Below are the code and all the weights of a small trained network. Each question names an input and a target symbol and asks about switching units off, where a switched-off unit gives its printed mean instead of its output.

import numpy as np


def w(rows, s, z=0):
    codes = np.array(rows[::2]) - 128.0
    scale = np.full(codes.shape[1], s)
    scale[-1] = z or s
    return codes * scale


def f(y):
    return y / 2 * (1 + np.tanh(0.7978845608 * (y + 0.044715 * y**3)))


def softmax(a):
    e = np.exp(a - a.max(-1, keepdims=True))
    return e / e.sum(-1, keepdims=True)


def log_softmax(a):
    a = a - a.max(-1, keepdims=True)
    return a - np.log(np.exp(a).sum(-1, keepdims=True))


def net(x, mask):
    ids = ['ΞΠαβδεζηλψω'.index(c) for c in x.split()]
    T = len(ids)
    res = E[ids] + P[:T]
    q, k, v = (res @ M[0].T for M in (Q, K, V))
    z = softmax(np.where(np.tri(T) > 0, q @ k.T / 4**0.5, -1e9)) @ v
    res = res + np.where(mask[0], z, O[0][:, -1]) @ O[0][:, :-1]
    y = f(res @ A[0][:, :-1].T + A[0][:, -1])
    res = res + np.where(mask[1:17], y, B[0][:, -1]) @ B[0][:, :-1]
    return log_softmax(res[-1] @ U[:, :-1].T + U[:, -1])


Q, K, V, O, A, B = {}, {}, {}, {}, {}, {}
E = w([
[171,206,138,121,165,113,131,110,84,129,185],'Ξ',
[121,184,164,153,85,153,177,175,114,126,108],'Π',
[151,136,126,124,180,180,124,197,125,70,86],'α',
[191,122,85,113,96,114,78,247,197,146,151],'β',
[58,158,87,78,50,156,151,110,221,161,156],'δ',
[45,150,130,100,175,139,218,104,127,140,160],'ε',
[169,223,131,169,4,87,142,189,136,224,138],'ζ',
[157,159,46,81,60,94,221,218,85,147,101],'η',
[153,174,170,136,97,126,216,48,75,160,184],'λ',
[116,51,25,26,182,140,142,143,189,131,140],'ψ',
[151,166,106,88,154,182,58,23,79,130,166],'ω',
],0.019)
P = w([
[187,86,2,245,120,15,206,99,208,31,160],'0',
[160,132,156,217,97,91,101,115,155,49,107],'1',
[125,149,184,192,129,159,170,82,130,115,85],'2',
[114,146,139,119,194,184,168,99,128,146,114],'3',
[129,147,162,57,135,193,171,155,122,100,141],'4',
[154,179,224,60,110,200,154,157,144,121,157],'5',
[226,161,172,22,50,229,182,188,192,106,207],'6',
],0.0087)
Q[0] = w([
[97,2,121,219,169,30,37,146,74,119,45],'h0',
[154,156,115,60,126,164,132,115,177,163,72],'h0',
[187,136,124,166,185,164,172,176,119,162,146],'h0',
[144,108,121,63,121,168,83,59,113,119,171],'h0',
],0.0091)
K[0] = w([
[77,134,73,254,129,67,132,97,127,59,136],'h0',
[119,132,194,141,148,161,162,128,23,158,153],'h0',
[84,130,110,91,64,173,108,67,131,152,9],'h0',
[128,207,200,50,167,158,161,193,204,155,116],'h0',
],0.0081)
V[0] = w([
[174,117,59,123,144,176,164,158,71,72,6],'h0',
[69,97,191,154,168,129,189,125,120,83,151],'h0',
[125,195,100,133,9,111,202,168,147,153,2],'h0',
[43,68,88,22,138,177,79,131,178,87,131],'h0',
],0.008)
O[0] = w([
[183,144,147,172,110,32,197,186,160,125,151,126],'h0',
[164,134,148,151,96,120,98,98,187,3,81,99],'h0',
[143,71,155,71,139,119,94,98,137,110,137,255],'h0',
[139,109,132,195,112,105,105,59,92,118,123,162],'h0',
],0.016,0.0048)
A[0] = w([
[85,175,72,7,170,127,83,162,152,144,182,91],'n0',
[156,137,250,75,151,88,165,115,101,232,210,88],'n1',
[141,88,245,146,132,190,171,143,49,128,86,187],'n2',
[158,91,52,86,117,120,152,129,89,86,93,224],'n3',
[138,147,152,93,105,141,160,244,137,138,95,101],'n4',
[157,169,123,57,99,44,75,218,75,181,97,115],'n5',
[115,162,116,135,60,204,81,127,157,81,152,235],'n6',
[224,71,38,169,254,146,28,232,128,124,165,207],'n7',
[34,183,113,87,182,151,102,195,125,80,119,110],'n8',
[149,121,114,187,29,123,149,190,71,154,111,215],'n9',
[176,108,166,161,104,114,68,110,123,44,46,4],'n10',
[90,140,114,105,202,110,131,76,84,158,194,196],'n11',
[132,230,109,127,98,134,136,67,185,125,91,139],'n12',
[82,81,127,83,98,128,211,107,48,100,78,172],'n13',
[134,224,97,142,76,65,159,150,203,85,110,154],'n14',
[81,139,48,162,122,127,182,82,86,132,173,129],'n15',
],0.0072,0.0025)
B[0] = w([
[101,157,143,155,190,152,158,85,200,162,114,255],'n0',
[98,93,102,88,151,77,93,155,126,117,70,247],'n1',
[93,141,115,132,69,114,48,61,63,111,154,171],'n2',
[98,194,145,198,159,230,62,163,107,134,198,174],'n3',
[119,144,74,233,142,179,74,63,141,127,55,233],'n4',
[114,160,103,127,151,121,151,75,122,43,78,205],'n5',
[82,145,109,112,161,107,129,188,62,96,202,234],'n6',
[3,128,100,133,105,107,155,96,165,107,108,196],'n7',
[190,137,127,190,157,138,168,135,105,192,110,164],'n8',
[138,116,199,212,228,107,161,109,122,113,241,190],'n9',
[68,61,169,117,166,127,174,173,119,123,92,163],'n10',
[154,57,224,124,62,147,149,154,153,121,96,226],'n11',
[173,156,68,72,127,123,209,125,120,54,108,198],'n12',
[137,133,138,162,177,213,61,106,127,149,122,179],'n13',
[201,117,147,132,107,225,124,166,126,182,111,224],'n14',
[63,87,160,112,9,91,153,221,162,53,39,210],'n15',
],0.0071,0.0082)
U = w([
[106,167,59,168,128,159,143,105,48,198,151,184],'Ξ',
[123,177,168,128,163,84,117,103,143,98,209,203],'Π',
[217,145,119,103,55,123,134,119,156,130,130,166],'α',
[75,128,144,118,88,112,100,167,107,190,65,104],'β',
[91,89,114,164,96,144,61,90,104,122,138,140],'δ',
[147,126,9,75,113,105,126,118,74,41,82,105],'ε',
[134,80,183,155,150,168,129,172,132,177,142,3],'ζ',
[131,79,143,79,137,57,160,154,109,132,147,107],'η',
[138,169,81,117,136,176,110,125,99,134,137,49],'λ',
[97,166,99,177,66,60,127,47,136,124,112,133],'ψ',
[54,152,137,108,73,121,123,254,77,124,109,178],'ω',
],0.0073,0.0039)

Each question gives the input, a string of symbols that net reads in full, and the target symbol t.
The units are the heads (4 rows each of Q, K, V and O) and the neurons (one row each of A and B). Each row of codes is followed by its name. A weight is (code - 128) times the scale printed after its matrix; where a second scale follows, it is the last column's (O, A, B and U).
mask holds one flag per unit, heads first, then neurons. A switched-off unit (its flag False) gives its mean, the last column of its rows in O or B, instead of its output. The means were averaged over made-up inputs and are rounded, as every weight is.
A unit's drop is (log p(t) with every unit on - log p(t) with that unit switched off) / (log p(t) with every unit on - log p(t) with every unit switched off).
The circuit of an input: a set's keep is (log p(t) with only the set's units on - log p(t) with every unit switched off) / (log p(t) with every unit on - log p(t) with every unit switched off). Starting from the 12 units with the biggest drops (on a tie, the unit counted first), units are removed one at a time, each time the one whose removal leaves the highest keep (on an exact tie, the one counted first), for as long as the keep stays at least 0.8.
units of the circuit, in order: the units of the circuit, biggest drop first
k most important neurons: the k neurons with the biggest drops, biggest first
input Π δ ψ ε δ, target ε: units of the circuit, in order	(h0 n12 n6)
input Π δ ω δ ω λ, target ω: 2 most important neurons	(n15 n4)
input λ Π α λ α δ, target α: units of the circuit, in order	(h0 n14 n12)
input ψ δ ψ, target δ: units of the circuit, in order	(h0 n12)
input ω ζ ω ω β η, target Ξ: 2 most important neurons	(n4 n9)
input Π ω η λ δ Π ζ, target β: units of the circuit, in order	(h0 n1 n0)
input η ζ α, target ε: 2 most important neurons	(n5 n1)
input Π ε δ ω Π β, target Ξ: units of the circuit, in order	(h0 n15 n4)
input δ β δ α, target δ: units of the circuit, in order	(h0 n2)
input ω δ ψ δ ω, target δ: units of the circuit, in order	(h0 n11)
input δ ω ψ, target ω: 3 most important neurons	(n15 n4 n0)
input ε δ ε β ζ δ, target ζ: units of the circuit, in order	(h0 n0 n11)
input α δ ε Π ω ω ε, target ω: units of the circuit, in order	(h0 n15)
input ε ψ η ε, target η: units of the circuit, in order	(h0 n4)
input Π ω δ, target ω: 3 most important neurons	(n15 n4 n6)
input α δ ω β ζ η ε, target η: units of the circuit, in order	(h0)
input Π ε δ ω ω ω, target ω: units of the circuit, in order	(h0 n15 n11)
input ε δ ψ δ, target ψ: most important neuron	(n14)
input β ψ ψ ε ψ Π, target Π: 2 most important neurons	(n9 n4)
input δ δ λ ζ, target λ: most important neuron	(n0)
input δ δ δ ε δ ε η, target ε: 3 most important neurons	(n5 n1 n4)
input ω ε λ η δ η β, target ε: 2 most important neurons	(n5 n1)
input Π η δ Ξ ω δ, target ω: 3 most important neurons	(n15 n6 n4)
